Below are the code and all the weights of a small trained network. Each question names an input and a target symbol and asks about switching units off, where a switched-off unit gives its printed mean instead of its output.

import numpy as np


def w(rows, s, z=0):
    codes = np.array(rows[::2]) - 128.0
    scale = np.full(codes.shape[1], s)
    scale[-1] = z or s
    return codes * scale


def f(y):
    return np.maximum(y, 0)


def softmax(a):
    e = np.exp(a - a.max(-1, keepdims=True))
    return e / e.sum(-1, keepdims=True)


def log_softmax(a):
    a = a - a.max(-1, keepdims=True)
    return a - np.log(np.exp(a).sum(-1, keepdims=True))


def net(x, mask):
    ids = ['ΓΔΠΣαβεζηθλμξφψω'.index(c) for c in x.split()]
    T = len(ids)
    res = E[ids] + P[:T]
    u = 0
    for l in range(3):
        r = res
        for j in range(2):
            rows = slice(3 * j, 3 * j + 3)
            q, k, v = (r @ M[l][rows].T for M in (Q, K, V))
            z = softmax(np.where(np.tri(T) > 0, q @ k.T / 3**0.5, -1e9)) @ v
            o = O[l][rows]
            res = res + np.where(mask[u + j], z, o[:, -1]) @ o[:, :-1]
        u += 2
        y = f(res @ A[l][:, :-1].T + A[l][:, -1])
        res = res + np.where(mask[u : u + 8], y, B[l][:, -1]) @ B[l][:, :-1]
        u += 8
    return log_softmax(res[-1] @ U[:, :-1].T + U[:, -1])


Q, K, V, O, A, B = {}, {}, {}, {}, {}, {}
E = w([
[182,93,213,98,78],'Γ',
[137,91,121,105,54],'Δ',
[148,233,253,18,244],'Π',
[185,144,89,208,67],'Σ',
[145,74,129,172,55],'α',
[138,90,116,128,62],'β',
[135,93,124,135,71],'ε',
[171,134,147,51,63],'ζ',
[16,116,196,202,45],'η',
[226,88,191,159,118],'θ',
[47,134,184,67,87],'λ',
[134,89,123,133,61],'μ',
[154,123,142,191,172],'ξ',
[72,157,111,148,124],'φ',
[153,72,117,107,46],'ψ',
[114,83,132,114,35],'ω',
],0.016)
P = w([
[140,84,115,157,44],'0',
[158,113,97,152,112],'1',
[154,130,103,158,109],'2',
[156,144,110,165,104],'3',
[155,157,119,169,99],'4',
[156,168,129,176,90],'5',
[156,180,138,178,80],'6',
[156,193,145,181,64],'7',
[154,204,154,186,64],'8',
[158,215,165,192,51],'9',
[154,230,172,196,48],'10',
[159,241,183,206,35],'11',
[163,255,187,206,25],'12',
],0.0089)
Q[0] = w([
[78,129,120,131,213],'0.h0',
[180,149,118,204,1],'0.h0',
[111,134,121,143,107],'0.h0',
[162,137,148,116,84],'0.h1',
[99,153,150,107,136],'0.h1',
[125,140,127,147,63],'0.h1',
],0.022)
K[0] = w([
[91,6,47,136,151],'0.h0',
[139,243,181,154,146],'0.h0',
[116,182,126,146,114],'0.h0',
[166,208,181,130,133],'0.h1',
[117,121,160,65,192],'0.h1',
[126,194,167,145,123],'0.h1',
],0.019)
V[0] = w([
[194,95,195,57,104],'0.h0',
[160,57,133,254,167],'0.h0',
[178,183,148,111,166],'0.h0',
[184,67,148,96,121],'0.h1',
[128,185,131,193,105],'0.h1',
[216,202,184,126,156],'0.h1',
],0.0089)
O[0] = w([
[177,2,209,148,121,168],'0.h0',
[213,187,138,196,163,150],'0.h0',
[109,24,113,155,248,172],'0.h0',
[200,149,204,117,93,120],'0.h1',
[95,175,96,120,151,255],'0.h1',
[158,67,112,148,203,242],'0.h1',
],0.0066,0.0062)
A[0] = w([
[175,172,50,99,147,3],'0.n0',
[117,1,93,119,112,61],'0.n1',
[76,198,240,94,132,159],'0.n2',
[73,97,111,237,52,28],'0.n3',
[143,117,164,141,58,69],'0.n4',
[11,216,159,41,214,104],'0.n5',
[105,233,75,192,59,82],'0.n6',
[119,117,103,147,50,142],'0.n7',
],0.0072,0.0043)
B[0] = w([
[156,95,206,69,201,143],'0.n0',
[129,183,170,172,139,205],'0.n1',
[119,105,133,61,186,158],'0.n2',
[217,73,137,21,126,190],'0.n3',
[167,220,148,112,73,168],'0.n4',
[92,181,248,148,136,147],'0.n5',
[134,111,1,122,188,255],'0.n6',
[164,154,86,86,195,195],'0.n7',
],0.0082,0.0091)
Q[1] = w([
[113,9,154,101,203],'1.h0',
[233,253,111,34,26],'1.h0',
[124,49,192,9,85],'1.h0',
[123,143,238,173,163],'1.h1',
[217,108,69,177,194],'1.h1',
[215,125,136,51,147],'1.h1',
],0.0069)
K[1] = w([
[215,131,119,115,36],'1.h0',
[98,24,143,123,246],'1.h0',
[147,56,144,59,102],'1.h0',
[138,53,139,133,14],'1.h1',
[199,119,150,80,255],'1.h1',
[137,62,98,152,136],'1.h1',
],0.0099)
V[1] = w([
[58,227,232,239,104],'1.h0',
[66,44,50,175,101],'1.h0',
[108,254,137,185,59],'1.h0',
[149,18,138,91,47],'1.h1',
[120,119,121,45,192],'1.h1',
[129,87,93,175,134],'1.h1',
],0.007)
O[1] = w([
[69,63,55,173,67,2],'1.h0',
[181,135,111,116,199,73],'1.h0',
[125,251,147,255,55,152],'1.h0',
[138,209,97,101,187,84],'1.h1',
[122,45,161,149,151,140],'1.h1',
[111,74,54,163,57,153],'1.h1',
],0.0055,0.0094)
A[1] = w([
[110,146,33,1,89,112],'1.n0',
[194,123,52,172,48,8],'1.n1',
[101,139,26,87,146,38],'1.n2',
[116,52,145,183,80,110],'1.n3',
[46,175,102,51,82,190],'1.n4',
[76,217,99,158,200,46],'1.n5',
[117,155,197,98,168,254],'1.n6',
[152,158,113,58,156,165],'1.n7',
],0.0086,0.0041)
B[1] = w([
[20,147,124,173,218,213],'1.n0',
[160,208,160,157,157,254],'1.n1',
[220,47,63,60,108,189],'1.n2',
[1,203,147,70,174,163],'1.n3',
[76,91,73,157,74,179],'1.n4',
[119,50,125,142,95,176],'1.n5',
[127,110,96,173,70,225],'1.n6',
[58,110,93,97,111,215],'1.n7',
],0.0076,0.009)
Q[2] = w([
[75,61,173,109,63],'2.h0',
[48,168,197,170,234],'2.h0',
[114,238,2,179,39],'2.h0',
[209,221,50,106,104],'2.h1',
[155,117,95,9,209],'2.h1',
[171,91,226,135,121],'2.h1',
],0.0092)
K[2] = w([
[110,115,166,55,81],'2.h0',
[100,245,127,103,132],'2.h0',
[113,81,99,211,97],'2.h0',
[176,80,96,200,141],'2.h1',
[139,130,88,38,224],'2.h1',
[169,170,204,65,182],'2.h1',
],0.013)
V[2] = w([
[78,112,151,148,84],'2.h0',
[69,65,84,153,200],'2.h0',
[83,95,70,73,1],'2.h0',
[72,73,201,93,61],'2.h1',
[123,113,71,121,150],'2.h1',
[149,50,146,119,208],'2.h1',
],0.0086)
O[2] = w([
[107,220,52,169,143,66],'2.h0',
[123,169,117,254,38,123],'2.h0',
[91,57,80,16,69,115],'2.h0',
[187,229,43,116,83,7],'2.h1',
[65,70,93,78,199,164],'2.h1',
[145,105,119,223,119,110],'2.h1',
],0.0086,0.012)
A[2] = w([
[113,124,102,133,168,198],'2.n0',
[180,200,244,13,206,39],'2.n1',
[106,99,94,187,130,9],'2.n2',
[202,149,41,134,123,179],'2.n3',
[30,143,97,63,143,31],'2.n4',
[62,142,195,167,93,123],'2.n5',
[254,75,111,101,103,176],'2.n6',
[220,159,90,217,112,72],'2.n7',
],0.0081,0.011)
B[2] = w([
[79,210,111,151,157,223],'2.n0',
[139,62,62,215,103,254],'2.n1',
[171,160,191,55,80,163],'2.n2',
[71,96,215,177,104,187],'2.n3',
[254,172,195,156,184,240],'2.n4',
[201,120,61,99,153,175],'2.n5',
[82,120,159,86,68,220],'2.n6',
[142,98,60,43,188,203],'2.n7',
],0.0078,0.012)
U = w([
[115,150,131,108,135,138],'Γ',
[54,173,66,82,202,146],'Δ',
[164,203,184,73,180,105],'Π',
[220,161,219,169,100,58],'Σ',
[107,145,139,117,125,119],'α',
[131,143,120,85,152,119],'β',
[97,141,207,184,25,156],'ε',
[69,241,207,118,120,248],'ζ',
[150,247,166,201,177,151],'η',
[72,97,174,131,153,131],'θ',
[143,112,37,177,116,73],'λ',
[66,115,179,21,98,160],'μ',
[198,101,82,73,162,2],'ξ',
[141,159,120,101,156,103],'φ',
[150,164,133,70,165,113],'ψ',
[2,133,88,170,87,204],'ω',
],0.007,0.0084)

Each question gives the input, a string of symbols that net reads in full, and the target symbol t.
The units are the heads (3 rows each of Q, K, V and O) and the neurons (one row each of A and B). Each row of codes is followed by its name. A weight is (code - 128) times the scale printed after its matrix; where a second scale follows, it is the last column's (O, A, B and U).
mask holds one flag per unit, layer by layer, with each layer's heads first. A switched-off unit (its flag False) gives its mean, the last column of its rows in O or B, instead of its output. The means were averaged over made-up inputs and are rounded, as every weight is.
A unit's drop is (log p(t) with every unit on - log p(t) with that unit switched off) / (log p(t) with every unit on - log p(t) with every unit switched off).
The circuit of an input: a set's keep is (log p(t) with only the set's units on - log p(t) with every unit switched off) / (log p(t) with every unit on - log p(t) with every unit switched off). Starting from the 12 units with the biggest drops (on a tie, the unit counted first), units are removed one at a time, each time the one whose removal leaves the highest keep (on an exact tie, the one counted first), for as long as the keep stays at least 0.8.
circuit, biggest first: the units of the circuit, biggest drop first
k most important neurons: the k neurons with the biggest drops, biggest first
top k neurons in layer l: the k neurons of layer l with the biggest drops, biggest first
which heads matter: for each layer, one digit per head in row order, 1 if its drop is at least 0.15 and else 0, layers parted by /
input λ Γ ε η λ ω ψ ζ ζ, target μ: circuit, biggest first	[2.h0, 0.n6, 0.h0]
input β ξ θ φ ε, target ω: which heads matter	10 / 10 / 10
input ε η α α α Σ ζ η φ ε θ β, target Σ: circuit, biggest first	[0.h0, 0.n6, 2.h1]
input ω α λ Γ Γ ψ ψ, target ε: which heads matter	11 / 00 / 01
input ψ Γ Σ ζ ξ Π, target ξ: 2 most important neurons	[2.n1, 0.n4]
input Σ ξ Σ Σ α ζ Γ ω, target ε: most important neuron	[0.n4]
input Π α Σ ψ ε ψ ψ ψ λ ω ψ λ ψ, target λ: 2 most important neurons	[2.n7, 0.n1]
input ω ω ω ξ ψ, target η: circuit, biggest first	[0.h0, 2.h0]
input Π ε Σ φ ξ, target λ: top 2 neurons in layer 2	[2.n7, 2.n4]
input Σ Δ ε, target θ: 3 most important neurons	[0.n6, 0.n1, 1.n6]
input ψ ψ λ Σ α μ, target θ: circuit, biggest first	[2.h1, 0.n6, 0.h0, 2.h0]
input ζ ζ Σ ψ ξ Σ Σ ω Σ ε, target θ: which heads matter	00 / 00 / 01
input α Σ Σ Σ Σ Σ ε θ ψ ψ μ ε, target Σ: circuit, biggest first	[0.h0, 0.n6, 2.h1]
input ξ ε Σ λ ω ψ, target ζ: which heads matter	10 / 10 / 01
input Δ Σ ζ ξ ξ ζ β, target μ: circuit, biggest first	[0.h0, 1.n1, 2.h0, 0.n6]
input Δ Σ ξ, target η: circuit, biggest first	[2.h0]
input Γ ε Σ Δ ξ ζ ω, target μ: which heads matter	10 / 01 / 10
input Σ Δ ψ θ ξ ξ ψ ξ Σ μ, target θ: 3 most important neurons	[0.n1, 0.n6, 1.n2]
input ω Σ Σ Σ Π, target μ: 2 most important neurons	[1.n6, 1.n5]
input ω Σ ξ ε μ μ Σ λ ω, target ζ: which heads matter	10 / 00 / 01
input Γ ψ Δ λ μ ξ ζ ψ, target μ: 3 most important neurons	[1.n1, 2.n6, 2.n4]
input Σ Σ ψ Δ ω λ Σ λ ω ζ, target μ: which heads matter	11 / 00 / 10
input ζ μ θ θ β λ ξ η Σ λ, target ζ: 2 most important neurons	[2.n4, 0.n5]
input ψ ψ ψ Σ ε ψ Σ ζ α ξ, target η: 2 most important neurons	[0.n3, 0.n0]
input Σ η Δ θ ζ ξ ψ Σ ψ ζ Γ β, target ε: top neuron in layer 1	[1.n2]
input ξ ζ ω ε, target μ: top 2 neurons in layer 1	[1.n1, 1.n0]
input ψ ω Π ω ψ, target ξ: top neuron in layer 1	[1.n6]
